Rows with their classes:
[ -3 -20 -14   7 -13   0   6   0   4   7  -1  37  -2  -4   3   0  10  -3
  -5   4  -6  -3  60  20   2  46  -8  21   0   5  -2   5  -1   1  -8   1
  -6  -5 -14  -1  -3 -45   6  -6   4   3  -9   0   1   3 -18  -1   0  -1
   3   3  -4  -7  -2  16  -9  -4  -4   3  -4  -1   0   1   0  -1   5   0
  -1  -5 -10   8]
C
[ -3 -30  10   7 -24   2   9   0 -15  24  -2  40   0  -3  -2   5   3   1
 -15 -11  -3  -9  65  11   2  17  -5  15   0   7  -5  17  -1   3  -4   1
 -13  -4 -17   1   6 -23  42 -30  -2   4  -3  -5  -5   1 -39   2  -1   2
   0   4  -7  -9   1  14   5   0   1   8  -1  -1   2  -5  -1  -6   8  -7
  -7  -4 -23  -6]
C
[ -4  -2 -16  12 -19   1   0   7  23   6   0  55  -3  -7   6   1   7  -4
  -5   6  -3  -5  20  24  -2  65 -11  17  -4   2   3   2  -1   2 -17   1
  -7  -7 -14   5   9 -59  12  -5   8   1  -7  -2   9   5 -10  -4   1   3
  -2  -1  -2 -11  -3  -7 -24  -5  -5  -2  -5   4   0  -3   2  -2   7   1
  -1  -6 -10  14]
C
[-1 -8 -6  7 -6  0 10  2  8 -3  1 25 -3 -3  5  5  5 -3 -2  0 -4  1 24 13
  0 25 -4 -5 -2 -3 -3  5 -1 -2 -8  1 -7  0 -9  0 -3 -7 -8 -6  1  1 -6  2
  2  2 -9  0 -1  0  1 -4 -5  0  1  3  4 -9 -8  0  6 -5 -3 -2  0 -7  1  2
 -2  0  0 -1]
C
[ -5  -8 -21  14 -16   1   4   8  24   8   0  63   1  -9   6   6   9  -5
  -4   7  -5  -4  47  25   0  65 -12  25  -1  12  -7   6  -1   0 -14  -1
  -9  -8 -13   1   2 -53   3  -8   8   3  -8   1   6   9 -13  -4   2   2
   4   0  -2  -8  -1  -5 -23  -9 -12   2  -3   4   1  -4   3   5   8   2
  -2  -6  -9  13]
C
[  0  -4 -11   3   0   4   4   1   1 -14   1  -3   1  -2   7  -7   7  -2
   2  10  -1   2   3   6  -2  36  -6   2  -1 -11  -2 -12  -6   1  -6  -5
  10   0  -5   6   2 -27 -19   9   2   3  -7   2  -1   4   1  -1   0  -9
  -1  -1   1   5  -8   1  -9   4  -7  -3   1  -5  -1   6   2   2  -6   3
   1   3   9  11]
C
[  1  -4 -13  10  -8   2  14   2  17  -3   1  40  -4  -5  10   6   7  -5
  -2  -2  -7  -1  27  18  -4  39  -6 -13  -1  -6  -6   5   0  -1 -11   0
  -6  -3 -14   2  -5 -14  -8  -9   4   4  -8   7   0   3  -7   0   2  -2
  -1  -2  -4  -8  -2   0  -3 -17 -13   0   4  -5  -1   0   4  -1   3   4
   0  -2   2  -4]
C
[ -3   8   3   5 -19  -1   1   6  16  16  -1  45   0  -2   3   9  -4   0
  -6  -8  -1  -5   7   5  -4  15  -1 -10  -2   8  -2  10   4  -3  -7   1
 -13  -5  -7   0   9  -4  22 -17   2   0   0  -1   5   4 -12   3  -3  11
   2  -1  -7  -5   0  -6  -9  -8   3   2   0   6   1  -6   6  -1   7   0
   0  -8  -9  -7]
C
[  9  -7   1   5   8   1  14   2  -5  -8  -1   1   1   2  10   3   5  -4
   1  -4  -5   0  12   4  -6   2  -6 -27  -2 -17  -2  -1  -2  -5  -4   0
   6  -1 -11   4  -8   4   0  -3  -3   2 -21   4  -6  -4  -8   1  -4  -6
   5  -1  -5   4  -5   3  10 -12  -4  -4   7 -10  -2   1   5  -4  -2   4
  -2   4   7  -4]
C
[  0 -31  -2   4   1  -4  11  -6 -22   6   8   6   1   1   3  -1  10   0
  -8   0  -6  -1  65   1   0  -1  -3  18   2  -2  -4   6  -5   2   2   1
   1  -1  -6   2  -9 -12   7  -9  -5   4   2   4 -10  -4 -15   1   0 -10
   2   0  -1   1  -2  15  14   1 -12   3   0  -5   1   2  -5  -1   2   1
  -6  -1  -7  -1]
C
[  0  -6 -18  11   1   2  15   7  13  -8  -1  33  -5  -3  11   3  10  -4
  -1   7  -9   1  47  19  -3  37 -10 -11  -3  -8  -3   1  -5  -1 -10  -1
  -4  -2 -16  -2  -9 -14 -21  -8   2   5  -8   2   0   7  -7  -3  -1   0
   7  -4  -4  -1  -1   5   0 -14 -13  -3   4  -9  -3   1   5   0  -1   4
   0  -1   6  -1]
C
[  2 -21  -3   7 -12   0  10   0  -6  10  -1  29  -1   0   4   3   7  -1
  -3  -7  -9  -5  55  16  -3  21  -4  -1   1  -1  -4   9  -1  -3  -2   4
  -5  -3 -20  -1  -8 -28  30 -18  -7   3  -9  -2  -5  -2 -27   0  -2  -1
   5   4  -5  -6   0  10   3  -8   5   2   4  -1   1  -4   1  -8   3  -1
  -2  -3 -11  -3]
C
[  3  -4 -11  12  -5   1  21   6  11  -8  -1  37  -2  -5  13   6   9  -5
   0  -4  -6  -5  11  17  -4  50  -9 -14  -2 -18  -3   2  -2  -1 -19  -1
   0  -3 -12   8   1 -10  -7  -4   1   5  -9   9   1   3 -10  -1  -2  -6
   5  -3   0   2  -5  -2  -5 -17 -20  -7  10 -10  -2  -1   2  -2   1   4
  -1  -2   4   2]
C
[  4  11   9   4  -2  -2   2  -2   1   4  -4  18  -3   4   8  13  -8   2
   3 -13  -7  -7 -13  -2  -7 -21   4 -40   1  -4  -3   5   5  -3   0  -1
  -9  -4 -10   3  -4  23  24 -13  -1   2   0  -1  -4  -1 -13   3  -1   4
   8   0  -8   2   0  -5   6 -14  11  -5   7   1  -3   0   6  -3   5   1
  -2   0  -3 -13]
T
[ -3   0  -3   6 -20  -1  -5   6  25  11  -2  44  -3   1  -1   5   3  -2
  -4  -4  -6   0  19  20   1  48  -1  11   0  12   1   6   6  -1  -3  -1
 -10  -6 -13  -4  -3 -41  18  -6   6   0  -7  -6   9   4 -10  -3   1   7
   0   5  -6 -10   2  -6 -20  -7  10   2  -7   7  -1  -1   4   2   9   2
   3  -5 -13   4]
K
[  2  -6 -13  13   3   0  18   8   7  -8   0  40  -5  -1  18   7   4  -3
  -2  -4 -13  -4  47  16  -6  32  -9 -22  -6  -9  -4   5   1  -4 -15   0
  -4  -3 -18   1 -16  -7  -9 -11   1   5  -2   6  -6   3 -11  -2   1  -8
  10  -5  -5   1  -3   2   4 -21 -17  -5   9  -8  -2   4   5   4   2   6
  -1  -2   6  -6]
C
[ -3   6  -1   9 -15  -4  -5   2  11  13  -1  37   1  -5   1   6  -1  -1
  -3  -8  -1  -6  -1  10  -2  35  -3  -2   2   5  -2   6   0   1  -7  -4
  -9  -2  -8   2  12 -25  30 -12   6   1  -8  -6  10   1 -14  -1   0   9
   0   0  -5  -8  -1  -7 -14  -2  11   1   1   6   1  -4   9  -1   7  -2
   0  -7 -11   3]
C
[  1 -18  -7  15 -12   3  18   7  -1   2   3  47   0  -4  11   6  10  -1
  -9  -1  -6  -2  61  19  -4  48 -13   0  -2  -8  -4   2  -4  -1 -17  -1
  -8  -3 -17   8   2 -21   0 -16   1   6  -5   5   0   5 -23  -1  -1  -4
   3  -2 -13   0  -4   7   3 -10 -24  -1   6  -6  -1  -5   1  -1   3   1
  -9  -2  -6   1]
C
[ -1 -20  -1  12 -10   0   7   2  -4   8  -1  29  -2  -1   7   6   6  -2
  -5  -5  -6  -7  50  14  -2  22  -5   4  -1  -4  -3   9  -1   0  -7   1
  -3  -3 -14   1  -3 -18  11 -11   0   4  -9   3  -3  -2 -23   1  -1  -2
   4   3  -4  -2  -3   9   5  -8  -7   9  13  -3   2  -3   1  -4   3   0
  -5  -4  -7  -1]
C
[ -4  -2 -19  10 -12  -1   1  13  24   3  -2  44  -1  -8   3  -2   7  -2
  -3  11  -2   2  32  18   0  61  -6  23  -2  10  -1   2   0   1 -11  -2
  -5  -6  -9   0   3 -47  -9  -1   8   3  -4  -3   6   8  -2  -2   0   0
  -4   0  -1  -7  -2  -7 -24  -5  -9   4  -6   3   0  -1   4   1   2   1
   2  -7  -4   7]
C
[ -3 -11   4   8 -19   1   4   3  -4  10   2  27   7  -8   1   3   1   1
 -11  -7   5  -2  -1   8  -1  39  -7  17   1  -4  -3   2  -3   1 -15  -2
  -5  -2   0  11  28 -17  15  -8  -2   7   1   5  10   1 -15  -2   0   4
  -6  -3  -4   4  -1   0  -5   5 -18   2   4   1   5  -9  -1   0   7  -4
  -9  -8  -7  11]
C
[  2 -19 -14   2   3   0   7   2  -1  -2   1  14  -4  -3   7   0   9  -2
   0   4  -7   2  55  15   2  31  -5  12   1   0  -1   1  -1  -2  -1   2
   2  -2 -15  -1 -17 -39   1  -1   2   4  -4   0  -5   0 -10  -1   2  -6
   3   4   0  -3  16  14   0  -5   0   0   0  -2  -1   5   1  -3   2   1
   1  -1  -3   2]
C
[  5  11   7   9   1   2  14   3   3  -3  -2  23   0   1  17  13  -4  -2
   2 -19  -6  -6 -26   2  -9   0   0 -42   0 -16   1  10   5  -6  -9  -1
  -6  -3  -5   8  -4  32  13 -11  -4   3  -1  10   0  -7 -13   1  -1   0
   6  -3  -4   2   0  -7  15 -21  -8  -6  15  -2   0  -1   7  -1   5   2
  -5   0   2 -11]
T
